Below are the code and all the weights of a small trained network. Each question names an input and a target symbol and asks about switching units off, where a switched-off unit gives its printed mean instead of its output.

import numpy as np


def w(rows, s, z=0):
    codes = np.array(rows[::2]) - 128.0
    scale = np.full(codes.shape[1], s)
    scale[-1] = z or s
    return codes * scale


def norm(h):
    return h / np.sqrt((h * h).mean(-1, keepdims=True) + 1e-5)


def f(y):
    return np.maximum(y, 0)


def softmax(a):
    e = np.exp(a - a.max(-1, keepdims=True))
    return e / e.sum(-1, keepdims=True)


def log_softmax(a):
    a = a - a.max(-1, keepdims=True)
    return a - np.log(np.exp(a).sum(-1, keepdims=True))


def net(x, mask):
    ids = ['αεζηθξτφψ'.index(c) for c in x.split()]
    T = len(ids)
    res = E[ids] + P[:T]
    r = norm(res)
    for j in range(3):
        rows = slice(2 * j, 2 * j + 2)
        q, k, v = (r @ M[0][rows].T for M in (Q, K, V))
        z = softmax(np.where(np.tri(T) > 0, q @ k.T / 2**0.5, -1e9)) @ v
        o = O[0][rows]
        res = res + np.where(mask[j], z, o[:, -1]) @ o[:, :-1]
    y = f(norm(res) @ A[0][:, :-1].T + A[0][:, -1])
    res = res + np.where(mask[3:7], y, B[0][:, -1]) @ B[0][:, :-1]
    return log_softmax(norm(res)[-1] @ U[:, :-1].T + U[:, -1])


Q, K, V, O, A, B = {}, {}, {}, {}, {}, {}
E = w([
[126,159,135,139,2,84,69,192,143,109,83,94],'α',
[119,173,89,96,36,108,131,76,141,199,155,121],'ε',
[103,50,204,148,123,158,80,198,87,101,71,137],'ζ',
[109,126,140,168,143,121,103,83,210,36,127,94],'η',
[79,76,75,134,202,156,79,136,93,162,117,117],'θ',
[66,188,218,164,160,61,107,113,91,168,136,117],'ξ',
[144,166,151,144,153,171,162,182,145,158,102,6],'τ',
[165,57,198,55,136,65,189,101,105,105,90,67],'φ',
[183,180,132,143,191,79,137,170,122,107,66,208],'ψ',
],0.0092)
P = w([
[151,149,143,200,112,145,90,71,115,153,115,141],'0',
[50,112,140,116,124,93,160,132,190,151,101,160],'1',
[177,191,148,85,143,162,23,86,79,96,129,122],'2',
[62,187,146,2,140,144,88,121,137,102,101,134],'3',
[174,111,151,246,68,141,131,37,73,172,69,149],'4',
[133,105,134,98,161,75,105,185,208,147,188,131],'5',
[164,86,118,202,109,83,124,146,76,107,220,113],'6',
[134,159,164,91,118,141,82,85,97,133,89,160],'7',
],0.0054)
Q[0] = w([
[83,196,144,40,132,180,84,57,139,122,13,124],'head 1',
[147,128,112,210,94,155,185,64,45,95,83,127],'head 1',
[90,200,172,129,154,77,158,84,155,88,89,127],'head 2',
[68,116,136,115,171,83,149,110,177,102,231,168],'head 2',
[99,185,155,42,134,186,91,66,155,125,6,140],'head 3',
[109,164,153,29,154,108,67,184,206,140,142,119],'head 3',
],0.026)
K[0] = w([
[171,85,135,251,97,118,163,91,121,176,94,145],'head 1',
[32,106,127,107,120,105,216,162,180,145,86,159],'head 1',
[135,154,151,162,102,101,131,122,165,31,97,122],'head 2',
[57,91,161,115,147,136,113,176,208,88,132,94],'head 2',
[149,69,117,242,99,116,172,89,129,177,93,135],'head 3',
[209,154,143,142,142,147,50,83,58,93,159,96],'head 3',
],0.029)
V[0] = w([
[202,86,100,128,160,131,88,109,195,25,104,182],'head 1',
[73,100,60,123,174,98,50,143,29,206,125,206],'head 1',
[138,116,142,145,125,80,140,136,126,118,114,127],'head 2',
[129,146,115,130,133,108,126,145,151,119,125,122],'head 2',
[101,23,159,145,66,134,44,189,98,80,152,87],'head 3',
[116,30,254,147,210,42,215,106,86,132,148,135],'head 3',
],0.0076)
O[0] = w([
[64,200,80,168,109,42,113,80,60,72,113,186,255],'head 1',
[86,191,194,151,101,252,122,214,122,187,202,147,49],'head 1',
[111,146,133,108,145,137,99,132,133,96,105,135,153],'head 2',
[126,137,117,156,139,139,149,138,128,124,139,130,173],'head 2',
[118,101,86,128,29,153,115,189,102,51,115,113,147],'head 3',
[134,143,86,129,168,71,111,200,176,81,246,73,70],'head 3',
],0.0032,0.0034)
A[0] = w([
[142,122,215,130,118,235,163,58,163,164,127,202,38],'neuron 1',
[94,88,2,162,163,208,135,126,96,99,171,164,126],'neuron 2',
[99,155,172,141,96,246,191,160,111,117,187,198,4],'neuron 3',
[78,145,61,132,103,87,170,75,59,82,60,123,11],'neuron 4',
],0.0082,0.003)
B[0] = w([
[52,106,2,131,161,109,81,153,106,92,176,113,194],'neuron 1',
[91,153,75,115,84,73,116,118,101,139,53,58,161],'neuron 2',
[215,108,104,81,101,72,193,3,159,138,129,179,190],'neuron 3',
[188,141,143,132,192,215,164,227,153,171,192,177,254],'neuron 4',
],0.0053,0.0084)
U = w([
[121,172,130,135,3,91,94,200,120,106,80,111,58],'α',
[142,143,85,70,58,146,159,78,141,192,188,164,84],'ε',
[101,45,211,137,98,211,108,173,86,116,73,187,239],'ζ',
[111,113,96,143,150,110,110,84,207,26,164,102,160],'η',
[66,78,39,112,176,141,93,136,80,190,112,107,2],'θ',
[57,199,225,155,150,65,113,92,83,178,142,129,219],'ξ',
[154,157,159,130,169,203,162,208,170,183,154,40,42],'τ',
[180,59,180,41,130,74,173,69,118,133,75,79,151],'φ',
[194,159,89,131,184,102,159,175,116,117,92,218,178],'ψ',
],0.0062,0.0006)

Each question gives the input, a string of symbols that net reads in full, and the target symbol t.
The units are the heads (2 rows each of Q, K, V and O) and the neurons (one row each of A and B). Each row of codes is followed by its name. A weight is (code - 128) times the scale printed after its matrix; where a second scale follows, it is the last column's (O, A, B and U).
mask holds one flag per unit, heads first, then neurons. A switched-off unit (its flag False) gives its mean, the last column of its rows in O or B, instead of its output. The means were averaged over made-up inputs and are rounded, as every weight is.
A unit's drop is (log p(t) with every unit on - log p(t) with that unit switched off) / (log p(t) with every unit on - log p(t) with every unit switched off).
The circuit of an input: a set's keep is (log p(t) with only the set's units on - log p(t) with every unit switched off) / (log p(t) with every unit on - log p(t) with every unit switched off). Starting from all 7 units, units are removed one at a time, each time the one whose removal leaves the highest keep (on an exact tie, the one counted first), for as long as the keep stays at least 0.8.
circuit, biggest first: the units of the circuit, biggest drop first
most important unit: the unit with the biggest drop
top k neurons: the k neurons with the biggest drops, biggest first
heads that matter: for each layer, one digit per head in row order, 1 if its drop is at least 0.15 and else 0, layers parted by /
drop of u: that unit's drop, to one decimal
input ξ α ε φ, target τ: circuit, biggest first => [head 1]
input θ η α, target ε: circuit, biggest first => [head 1; neuron 3]
input ψ η φ, target ξ: circuit, biggest first => [head 1; head 3]
input η ψ θ ζ η η τ, target α: circuit, biggest first => [head 3; neuron 4]
input ψ η φ α, target ξ: circuit, biggest first => [head 3; head 1]
input α η ε η ξ η η, target ψ: circuit, biggest first => [head 1; neuron 4; head 3]
input τ θ φ ξ ψ, target ε: top 2 neurons => [neuron 3; neuron 4]
input ψ ε ζ, target ξ: circuit, biggest first => [head 3; head 1]
input ε ψ ψ η ψ η α θ, target ξ: heads that matter => 101
input θ ψ ξ ξ ε ξ α η, target θ: circuit, biggest first => [neuron 1; head 3; head 1]
input τ η ζ τ η φ θ ζ, target ψ: heads that matter => 100
input η η τ ε η α, target φ: circuit, biggest first => [head 1; head 3]
input η τ η, target ψ: heads that matter => 100
input η ξ ζ ε θ θ η ζ, target ε: heads that matter => 100
input τ α θ φ φ τ, target ε: heads that matter => 101
input ζ η ψ ζ, target α: most important unit => head 3
input θ ε η τ, target ε: circuit, biggest first => [head 1; neuron 3; neuron 4]
input θ ξ η α η θ ξ, target ζ: heads that matter => 001
input θ ψ η η ξ η θ θ, target τ: heads that matter => 101
input ξ η ψ, target τ: most important unit => head 1
input η θ ζ η ε θ θ ψ, target θ: top 2 neurons => [neuron 1; neuron 4]
input ψ η α ε η ξ ξ φ, target ψ: drop of neuron 1 => -0.1
input ε ζ η θ ε θ ξ, target ε: drop of head 3 => 0.1
input τ ψ θ, target φ: drop of neuron 4 => 0.2
